In the rows, 128 means zero.
Each row is followed by its class number.
[145 117 136 106 133 131 123 123 131 141 103  83 114 145 140 103 146 100
 100 122 134 130 116 145  88] -> 3
[101 143 123 125 100 144 131 126 111 113 117 109 105 116 162 127 128 122
 112 165 111 121 118 120 129] -> 2
[111 154 136 142  71 150 126  98 110 130 133 126  95 136 171 145 126 113
 120 139 108 110 130 127 115] -> 2
[119 178 142 143 137 110 152 123 129 146 100 112 116 140 157 145 122 142
 105 135 110 123  96 110 108] -> 1
[102 138 121 161  99 153 130 103 130 150 117 177  97 121 166 115 139 117
 127 145 138 116 173 138 123] -> 2
[112 117 133 146 119 161 138  93 124 141 122 105 119 133 170 134 120 122
 104 143 128 106 143 129 125] -> 2
[129 142 142 138  97 147 124 113 125 146 143 127 105 137 140 131 119 112
 111 154 109 131 108 130  98] -> 2
[142 161 154  96 146 104 123 125 119 166 129 134 134 142 177 128 133 136
 102  88 115 152 205 124 130] -> 3
[134 118 120 149 128 130 157 132 128 135 121  85 118 104 139 113  90 129
 115 135 127 123 112 149 127] -> 1
[140 173 140 140 105 131 134 124 150 133 119 102 132 124 156 141  73 133
 119 161 120 128  75 130 117] -> 1
[151 126 141 131 138 145 130 105 112 137 134 113 142 129 153 127 103 129
 113 116 162 128 177 126 119] -> 0
[120 104 102 115 142 117 125 127 155 139  96 118 124 126 184  97 113 108
  91 138 111 178 169 122 110] -> 3
[138 125 137 109 130 131 151 127 135 111 140 113 155 106 146 136 113 135
 120 127 101 130 128 124 112] -> 1
[133 182 154 126 140 116 113 118  98 202 103 120 104 126 181 126 154 125
  94 112 136 141 164 131 117] -> 3
[136 140 145 119 128 123 135 126 125 122 120 121 127 136 150 135 151 125
 117  94 128 135 129 120 124] -> 3
[123 128 130 149 121 148 138 131 130 144 137 115 130 137 146 140 115 129
 133 139 130 118 113 131 117] -> 1
[ 91 154 127 145 104 129 139 111 125 142 140  97  98 125 181 146 134 128
 104 129  93 131  80 126 126] -> 1
[111 147 118  95 131 126 132 152 147 144  91 114 102 141 202 110 179 114
 100 120  99 152 153 123 118] -> 3
[147 146 153 113 128 119 144 160 119 159 118 123 149 126 129 123 132 127
 122 126 141 137 160 147 124] -> 3
[114 143 124 124 107 133 139 107 106 100 132 112 101 116 159 115 123 117
 111 144 133 114 127 124 127] -> 3
[137 116 125 124 107 135 109  97 112 131 101 149 143 123 147 119 127 113
 119 120 133 130 155 153 132] -> 0
[144 129 115  84 119 140 131 124 139 119 122 111 107 135 147 124 137 115
 108 116 140 134 116 117 116] -> 3
[119 124 126 127 122 147 148  96 123  92 148 104 116 136 157 130 112 119
 111 133 131 127 134 103 120] -> 2
[ 96 135 120 134  99 143 124 123 120 141 150 148  88 119 186 136 134  96
 103 138 120 135 175 123 130] -> 2
[164 143 130 114 118 128 128 107 120 122  97  88 123 121 138 123 118 115
 125 114 128 133 110 145 123] -> 0
[137 170 144 126 150 104 131 110 149 156 133  80 102 160 184 116 135 130
  79  91 102 145 142 110 123] -> 3
[112 127 113 131 138 133 153 152 140 142 131 108 146 124 151 140 128 138
 112 135 112 151 120 118 107] -> 1
[119 132 138 121 115 121 139 132 125 137 133 115 118 137 175 137 137 116
 104 119 107 142 140 128 123] -> 3
[165 118 142 110 112 133 127 129 120  98  92  86 133 121 149 104  95 114
 115 149 127 130 133 130 101] -> 0
[138 117 121 150 129 121 129 135 119 150  97 107 132  96 207 110 104 137
 100 144  99 142 119 161 121] -> 3
[ 99 151 124 128 124 161 153 105 124 118 144 113 102 121 154 130 125 117
 113 123 116 130 126 104 120] -> 2
[154 143 141 151 107 125 131 127 129 135 124 114 118 128 169 128 114 143
 103 157 103 149  98 129  95] -> 1
[119 169 141 108 123 105 114 106 118 144 131 123 102 131 161  96 147 120
 110  83 136 169 178 120 130] -> 3
[128  95 125 140 133 154 150 113 111 153 124 139 148 116 167 145 121 128
 114  97 153 115 175 152 119] -> 0
[110  92 106 107 123 140 135 111 121  95 110 106 109 129 171 122 150 105
 102 129 117 157 122 128 142] -> 3
[108 107 114 131 136 154 143 125 127 178 142 133 132 140 144 133 146 124
 130  93 161 131 169 132 143] -> 3
[142 128 122 128 128 129 147 119 118 104 104  83 134  87 158 124 119 131
 123 127 150 130 133 133 117] -> 1
[153 133 124 166 100 141 127  99 124 145 100 117 125  99 154 129 109 119
 105 144 114 131  80 136 102] -> 1
[125 124 139 119  92 135 125  81 112 107 122  98  93 128 159 142 125 127
 112 122 103 116  96 112 132] -> 2
[130 128 110  98 183 112 135 148 184 132 129  75 111 151 139 124 151 129
 104  92 113 137 101  91 127] -> 3
[137 140  99 115 112 123 121 109 141 157  93 164  88 125 139 109 165 121
 109  87 113 133  77 124 165] -> 3
[138 141 129 155 121 130 128 123 122 155 112  85 124 117 159 140  86 140
  84 138 120 133  72 136 110] -> 1
[155 110 130 149 113 141 128  55 103 146  96 106 124 115 161 128 113 131
 112  84 147 123 147 156 134] -> 0
[118 149 123 142  99 164 168  98 112 139 104  99  78  94 193 132 123 122
  87 142 138 103 124 136 100] -> 1
[129  93 128 157 132 158 145  81 121 154 123 130 181 134 156 146 120 145
 120 112 148 127 143 157 123] -> 0
